Below are the code and all the weights of a small trained network. Each question names an input and a target symbol and asks about switching units off, where a switched-off unit gives its printed mean instead of its output.

import numpy as np


def w(rows, s, z=0):
    codes = np.array(rows[::2]) - 128.0
    scale = np.full(codes.shape[1], s)
    scale[-1] = z or s
    return codes * scale


def norm(h):
    return h / np.sqrt((h * h).mean(-1, keepdims=True) + 1e-5)


def f(y):
    return np.maximum(y, 0)


def softmax(a):
    e = np.exp(a - a.max(-1, keepdims=True))
    return e / e.sum(-1, keepdims=True)


def log_softmax(a):
    a = a - a.max(-1, keepdims=True)
    return a - np.log(np.exp(a).sum(-1, keepdims=True))


def net(x, mask):
    ids = ['ΓΨαεζξπω'.index(c) for c in x.split()]
    T = len(ids)
    res = E[ids] + P[:T]
    u = 0
    for l in range(2):
        q, k, v = (norm(res) @ M[l].T for M in (Q, K, V))
        z = softmax(np.where(np.tri(T) > 0, q @ k.T / 2**0.5, -1e9)) @ v
        res = res + np.where(mask[u], z, O[l][:, -1]) @ O[l][:, :-1]
        u += 1
        y = f(norm(res) @ A[l][:, :-1].T + A[l][:, -1])
        res = res + np.where(mask[u : u + 8], y, B[l][:, -1]) @ B[l][:, :-1]
        u += 8
    return log_softmax(norm(res)[-1] @ U[:, :-1].T + U[:, -1])


Q, K, V, O, A, B = {}, {}, {}, {}, {}, {}
E = w([
[140,126,159],'Γ',
[144,92,242],'Ψ',
[149,128,168],'α',
[151,145,155],'ε',
[152,102,119],'ζ',
[110,4,137],'ξ',
[146,115,138],'π',
[237,102,29],'ω',
],0.023)
P = w([
[20,254,202],'0',
[39,180,135],'1',
[111,86,129],'2',
[89,108,146],'3',
[92,108,143],'4',
[88,109,145],'5',
[87,113,145],'6',
[86,114,150],'7',
[86,114,151],'8',
[81,121,148],'9',
[88,125,152],'10',
[87,126,154],'11',
[61,149,154],'12',
],0.0055)
Q[0] = w([
[123,193,133],'0.h1',
[2,65,97],'0.h1',
],0.0066)
K[0] = w([
[200,183,143],'0.h1',
[124,246,175],'0.h1',
],0.013)
V[0] = w([
[152,4,120],'0.h1',
[185,194,97],'0.h1',
],0.0043)
O[0] = w([
[32,253,124,254],'0.h1',
[253,209,125,53],'0.h1',
],0.008,0.0025)
A[0] = w([
[110,86,55,97],'0.n1',
[91,89,108,177],'0.n2',
[198,171,118,201],'0.n3',
[150,143,189,148],'0.n4',
[142,131,169,194],'0.n5',
[251,58,130,98],'0.n6',
[117,177,132,168],'0.n7',
[205,123,133,2],'0.n8',
],0.013,0.0025)
B[0] = w([
[156,247,174,180],'0.n1',
[66,208,66,193],'0.n2',
[109,187,83,166],'0.n3',
[153,189,1,253],'0.n4',
[65,128,117,230],'0.n5',
[73,204,139,207],'0.n6',
[132,164,55,180],'0.n7',
[122,184,169,149],'0.n8',
],0.0055)
Q[1] = w([
[195,7,116],'1.h1',
[107,90,114],'1.h1',
],0.014)
K[1] = w([
[50,190,28],'1.h1',
[1,157,237],'1.h1',
],0.0055)
V[1] = w([
[126,88,171],'1.h1',
[73,155,254],'1.h1',
],0.0095)
O[1] = w([
[2,168,248,126],'1.h1',
[150,134,208,254],'1.h1',
],0.0087,0.0068)
A[1] = w([
[227,121,124,2],'1.n1',
[89,158,105,159],'1.n2',
[123,151,93,92],'1.n3',
[142,153,148,34],'1.n4',
[75,6,145,169],'1.n5',
[115,71,189,152],'1.n6',
[242,177,105,236],'1.n7',
[92,158,154,189],'1.n8',
],0.014,0.003)
B[1] = w([
[19,119,83,152],'1.n1',
[178,58,95,205],'1.n2',
[74,112,167,168],'1.n3',
[204,60,166,148],'1.n4',
[3,211,149,193],'1.n5',
[178,181,37,210],'1.n6',
[134,105,178,247],'1.n7',
[98,156,65,254],'1.n8',
],0.0077,0.0063)
U = w([
[239,166,216,27],'Γ',
[178,125,44,232],'Ψ',
[164,80,254,72],'α',
[73,74,184,121],'ε',
[119,174,220,2],'ζ',
[49,154,95,125],'ξ',
[172,51,168,248],'π',
[205,177,115,190],'ω',
],0.016,0.0048)

Each question gives the input, a string of symbols that net reads in full, and the target symbol t.
The units are the heads (2 rows each of Q, K, V and O) and the neurons (one row each of A and B). Each row of codes is followed by its name. A weight is (code - 128) times the scale printed after its matrix; where a second scale follows, it is the last column's (O, A, B and U).
mask holds one flag per unit, layer by layer, with each layer's heads first. A switched-off unit (its flag False) gives its mean, the last column of its rows in O or B, instead of its output. The means were averaged over made-up inputs and are rounded, as every weight is.
A unit's drop is (log p(t) with every unit on - log p(t) with that unit switched off) / (log p(t) with every unit on - log p(t) with every unit switched off).
The circuit of an input: a set's keep is (log p(t) with only the set's units on - log p(t) with every unit switched off) / (log p(t) with every unit on - log p(t) with every unit switched off). Starting from the 12 units with the biggest drops (on a tie, the unit counted first), units are removed one at a time, each time the one whose removal leaves the highest keep (on an exact tie, the one counted first), for as long as the keep stays at least 0.8.
units of the circuit, in order: the units of the circuit, biggest drop first
top k neurons: the k neurons with the biggest drops, biggest first
top k neurons in layer l: the k neurons of layer l with the biggest drops, biggest first
drop when u is switched off: that unit's drop, to one decimal
input π ε ε ω π, target Ψ: top neuron in layer 0 : 0.n4
input ε Γ ε ε ζ ε ξ ε ω π α π π, target Ψ: top 2 neurons : 1.n2, 1.n5
input ε ζ ζ, target Γ: units of the circuit, in order : 0.n1, 1.n7, 0.n4, 1.h1
input π π α α π, target π: top 2 neurons in layer 0 : 0.n4, 0.n2
input α ε π ζ α, target α: top 3 neurons in layer 0 : 0.n6, 0.n2, 0.n4
input ω Ψ ε ε, target Γ: units of the circuit, in order : 0.h1, 1.n7
input π π ε ζ, target Γ: top 4 neurons in layer 0 : 0.n6, 0.n5, 0.n1, 0.n2
input ζ ξ π ξ, target ξ: top 2 neurons in layer 1 : 1.n5, 1.n6
input ξ ζ ω ω Γ ε α ζ, target Ψ: top 2 neurons in layer 1 : 1.n5, 1.n2
input π α α ζ π α α, target α: top 2 neurons : 1.n7, 0.n4
input π π ω ω Ψ, target ω: top 3 neurons : 1.n6, 0.n4, 0.n6
input ε π α α Γ, target ε: top 2 neurons in layer 0 : 0.n4, 0.n1
input ω ξ ε Γ π π ζ ω α, target Ψ: top 2 neurons in layer 0 : 0.n4, 0.n2
input Γ ε ω Γ α, target Ψ: units of the circuit, in order : 1.h1
input ω ω ξ ξ ε ζ π α π Ψ, target ξ: top 3 neurons in layer 1 : 1.n6, 1.n5, 1.n7
input π ζ ω π π Γ ζ Γ ζ Γ, target Ψ: top 2 neurons in layer 0 : 0.n4, 0.n7
input π α ε Γ π, target π: top 2 neurons : 0.n4, 1.n5
input Ψ α ω ε Γ, target ω: top 2 neurons in layer 1 : 1.n5, 1.n7
input Γ ω ζ ω ε, target Ψ: drop when 1.h1 is switched off : 0.8
input ζ π α π ξ, target ξ: drop when 1.n5 is switched off : 1.0
input Γ Γ ε Ψ Ψ ζ, target ζ: units of the circuit, in order : 1.h1
input ξ ζ ζ ε ω π ξ Ψ, target ξ: drop when 0.n4 is switched off : -0.1
input α π Γ, target ε: drop when 0.n4 is switched off : 2.0
